Here is a tiny trained network, its code and every weight. The questions are about switching its units off for an input and a class, where a switched-off unit gives its printed mean instead of its output.

import numpy as np


def w(rows, s, z=0):
    codes = np.array(rows[::2]) - 128.0
    scale = np.full(codes.shape[1], s)
    scale[-1] = z or s
    return codes * scale


def norm(h):
    return h / np.sqrt((h * h).mean(-1, keepdims=True) + 1e-5)


def f(y):
    return np.maximum(y, 0)


def log_softmax(a):
    a = a - a.max(-1, keepdims=True)
    return a - np.log(np.exp(a).sum(-1, keepdims=True))


def net(x, mask):
    res = np.array(x, float).reshape(1, 2) / 4 @ E
    u = 0
    for l in range(3):
        y = f(norm(res) @ A[l][:, :-1].T + A[l][:, -1])
        res = res + np.where(mask[u : u + 7], y, B[l][:, -1]) @ B[l][:, :-1]
        u += 7
    return log_softmax(norm(res)[-1] @ U[:, :-1].T + U[:, -1])


A, B = {}, {}
E = w([
[127,103,251,125,160,252,136,115,68],'x0',
[246,252,35,142,153,254,153,136,40],'x1',
],0.0041)
A[0] = w([
[118,118,156,128,117,73,126,138,148,156],'L0N0',
[134,154,102,122,121,137,139,150,110,121],'L0N1',
[116,118,145,109,132,174,162,107,125,56],'L0N2',
[115,118,153,128,134,146,152,121,152,89],'L0N3',
[137,120,184,138,124,191,122,116,120,5],'L0N4',
[136,143,101,128,118,137,145,93,119,116],'L0N5',
[128,130,114,135,113,10,140,110,138,120],'L0N6',
],0.012,0.0016)
B[0] = w([
[84,116,102,117,190,94,200,13,103,207],'L0N0',
[154,100,139,166,117,161,98,77,153,176],'L0N1',
[98,190,162,128,130,110,101,146,108,168],'L0N2',
[245,146,65,146,55,174,85,192,197,157],'L0N3',
[116,177,146,124,142,128,154,223,66,197],'L0N4',
[156,93,140,154,130,151,107,98,139,165],'L0N5',
[71,100,87,53,187,141,111,201,174,254],'L0N6',
],0.012,0.0098)
A[1] = w([
[167,121,157,126,19,102,155,97,108,222],'L1N0',
[99,205,205,99,79,122,140,227,44,7],'L1N1',
[28,161,93,107,141,54,110,128,93,55],'L1N2',
[152,126,90,103,122,148,113,149,201,24],'L1N3',
[57,101,106,57,100,2,137,196,176,222],'L1N4',
[106,142,100,89,145,136,71,237,150,142],'L1N5',
[143,64,107,93,100,156,63,153,216,84],'L1N6',
],0.0098,0.0011)
B[1] = w([
[163,134,169,94,135,134,172,114,188,132],'L1N0',
[112,165,189,152,194,207,151,203,118,231],'L1N1',
[202,73,145,85,102,61,115,199,175,199],'L1N2',
[63,80,170,146,104,109,76,157,94,171],'L1N3',
[88,77,122,85,158,90,208,12,196,247],'L1N4',
[188,112,227,152,117,166,169,51,126,217],'L1N5',
[131,200,71,173,118,88,119,178,71,190],'L1N6',
],0.011,0.012)
A[2] = w([
[93,79,155,168,132,72,134,98,161,161],'L2N0',
[95,126,109,164,139,141,156,2,88,5],'L2N1',
[83,197,240,78,127,176,157,206,71,196],'L2N2',
[80,156,131,120,135,184,158,193,155,136],'L2N3',
[96,155,60,42,160,154,163,115,187,132],'L2N4',
[112,161,73,133,83,116,117,142,108,233],'L2N5',
[246,140,208,109,42,204,153,33,120,143],'L2N6',
],0.011,0.0017)
B[2] = w([
[136,195,61,63,94,153,123,150,39,209],'L2N0',
[120,230,147,111,54,154,156,156,123,161],'L2N1',
[132,111,184,139,251,174,221,226,104,254],'L2N2',
[224,178,91,149,221,157,142,107,106,184],'L2N3',
[79,76,126,252,206,153,93,66,164,219],'L2N4',
[69,51,191,98,168,100,126,124,110,143],'L2N5',
[157,153,174,186,54,102,126,37,255,184],'L2N6',
],0.01,0.012)
U = w([
[196,103,122,71,69,88,98,206,118,37],'0',
[65,227,71,87,25,136,132,99,23,92],'1',
[104,119,104,105,84,180,77,146,141,2],'2',
[154,161,211,169,231,215,196,198,119,189],'3',
[164,175,172,231,33,153,91,38,213,141],'4',
[67,80,112,224,100,93,2,144,30,117],'5',
[33,58,79,76,198,89,186,37,182,199],'6',
],0.0096,0.0043)

Each question gives the input, the list of numbers given to net, and the class t.
The units are the neurons (one row each of A and B). Each row of codes is followed by its name. A weight is (code - 128) times the scale printed after its matrix; where a second scale follows, it is the last column's (A, B and U).
mask holds one flag per neuron, layer by layer. A switched-off neuron (its flag False) gives its mean, the last column of its row in B, instead of its output. The means were averaged over made-up inputs and are rounded, as every weight is.
A unit's drop is (log p(t) with every unit on - log p(t) with that unit switched off) / (log p(t) with every unit on - log p(t) with every unit switched off).
most important unit: the unit with the biggest drop
k most important neurons: the k neurons with the biggest drops, biggest first
top k neurons in layer l: the k neurons of layer l with the biggest drops, biggest first
drop of u: that unit's drop, to one decimal
input [-7,8], class 4: 2 most important neurons	(L0N6 L0N1)
input [-3,2], class 5: top 2 neurons in layer 0	(L0N1 L0N4)
input [-8,3], class 1: most important unit	L0N0
input [-1,2], class 4: 2 most important neurons	(L0N6 L1N1)
input [-3,3], class 5: 4 most important neurons	(L0N0 L1N4 L1N5 L1N1)
input [-3,1], class 1: top 3 neurons in layer 2	(L2N0 L2N2 L2N1)
input [-8,5], class 5: 3 most important neurons	(L0N4 L0N1 L1N4)
input [-4,2], class 1: top 3 neurons in layer 1	(L1N1 L1N6 L1N5)
input [1,7], class 4: 2 most important neurons	(L0N1 L1N1)
input [-2,3], class 4: 2 most important neurons	(L0N6 L1N1)
input [-6,2], class 1: top 3 neurons in layer 1	(L1N6 L1N5 L1N3)
input [-7,3], class 1: 2 most important neurons	(L0N0 L1N5)
input [-5,1], class 6: drop of L0N6	1.0
input [-5,2], class 1: drop of L2N6	0.0
input [0,5], class 4: drop of L0N6	0.5
input [3,-6], class 6: most important neuron	(L0N0)
